Here is a tiny trained network, its code and every weight. The questions are about switching its units off for an input and a class, where a switched-off unit gives its printed mean instead of its output.

import numpy as np


def w(rows, s, z=0):
    codes = np.array(rows[::2]) - 128.0
    scale = np.full(codes.shape[1], s)
    scale[-1] = z or s
    return codes * scale


def norm(h):
    return h / np.sqrt((h * h).mean(-1, keepdims=True) + 1e-5)


def f(y):
    return np.maximum(y, 0)


def log_softmax(a):
    a = a - a.max(-1, keepdims=True)
    return a - np.log(np.exp(a).sum(-1, keepdims=True))


def net(x, mask):
    res = np.array(x, float).reshape(1, 5) / 4 @ E
    u = 0
    for l in range(3):
        y = f(norm(res) @ A[l][:, :-1].T + A[l][:, -1])
        res = res + np.where(mask[u : u + 5], y, B[l][:, -1]) @ B[l][:, :-1]
        u += 5
    return log_softmax(norm(res)[-1] @ U[:, :-1].T + U[:, -1])


A, B = {}, {}
E = w([
[131,215,159,253],'x0',
[184,87,46,67],'x1',
[53,190,96,69],'x2',
[61,62,136,145],'x3',
[177,88,152,186],'x4',
],0.0053)
A[0] = w([
[191,204,127,2,180],'L0N0',
[104,210,159,89,235],'L0N1',
[43,52,72,144,128],'L0N2',
[33,82,14,96,5],'L0N3',
[192,122,63,189,196],'L0N4',
],0.008,0.0017)
B[0] = w([
[71,61,34,137,254],'L0N0',
[64,203,74,106,233],'L0N1',
[94,151,255,109,211],'L0N2',
[138,118,134,114,221],'L0N3',
[165,111,109,149,214],'L0N4',
],0.0094,0.0044)
A[1] = w([
[197,171,82,254,204],'L1N0',
[103,61,87,62,21],'L1N1',
[111,72,172,255,178],'L1N2',
[181,209,177,167,253],'L1N3',
[253,64,90,104,176],'L1N4',
],0.0083,0.0016)
B[1] = w([
[202,235,121,18,253],'L1N0',
[131,208,198,178,219],'L1N1',
[180,204,60,11,232],'L1N2',
[176,122,158,200,211],'L1N3',
[114,9,122,254,237],'L1N4',
],0.0063,0.0045)
A[2] = w([
[92,96,222,108,255],'L2N0',
[21,231,244,152,145],'L2N1',
[143,59,80,185,94],'L2N2',
[96,255,126,132,159],'L2N3',
[196,139,140,139,10],'L2N4',
],0.009,0.0018)
B[2] = w([
[143,140,147,2,190],'L2N0',
[152,139,154,115,255],'L2N1',
[139,73,183,201,172],'L2N2',
[95,66,135,204,237],'L2N3',
[198,140,72,75,154],'L2N4',
],0.0085,0.0075)
U = w([
[92,147,193,27,144],'0',
[150,41,151,216,199],'1',
[97,197,206,248,2],'2',
[218,190,121,168,248],'3',
[30,149,42,121,37],'4',
],0.015,0.0016)

Each question gives the input, the list of numbers given to net, and the class t.
The units are the neurons (one row each of A and B). Each row of codes is followed by its name. A weight is (code - 128) times the scale printed after its matrix; where a second scale follows, it is the last column's (A, B and U).
mask holds one flag per neuron, layer by layer. A switched-off neuron (its flag False) gives its mean, the last column of its row in B, instead of its output. The means were averaged over made-up inputs and are rounded, as every weight is.
A unit's drop is (log p(t) with every unit on - log p(t) with that unit switched off) / (log p(t) with every unit on - log p(t) with every unit switched off).
The circuit of an input: a set's keep is (log p(t) with only the set's units on - log p(t) with every unit switched off) / (log p(t) with every unit on - log p(t) with every unit switched off). Starting from the 12 units with the biggest drops (on a tie, the unit counted first), units are removed one at a time, each time the one whose removal leaves the highest keep (on an exact tie, the one counted first), for as long as the keep stays at least 0.8.
circuit, biggest first: the units of the circuit, biggest drop first
top k neurons in layer l: the k neurons of layer l with the biggest drops, biggest first
drop when u is switched off: that unit's drop, to one decimal
input [-8,-6,3,-7,7], class 4: circuit, biggest first : L0N0
input [1,-1,1,0,-3], class 4: top 2 neurons in layer 0 : L0N1; L0N2
input [8,-2,-1,8,4], class 3: circuit, biggest first : L1N2; L1N0
input [3,-5,8,8,5], class 0: top 2 neurons in layer 0 : L0N2; L0N4
input [-8,-7,-1,-8,4], class 1: top 2 neurons in layer 1 : L1N0; L1N2
input [-4,5,3,-1,-3], class 4: top 2 neurons in layer 2 : L2N0; L2N1
input [6,3,5,6,-3], class 0: top 3 neurons in layer 0 : L0N2; L0N4; L0N3
input [-3,-1,3,-1,-4], class 4: drop when L0N0 is switched off : 0.3
input [-2,0,-5,-4,0], class 1: drop when L1N4 is switched off : 2.0
input [7,-5,-7,8,4], class 3: drop when L1N2 is switched off : 0.2
input [1,5,-3,7,7], class 3: top 2 neurons in layer 0 : L0N0; L0N3
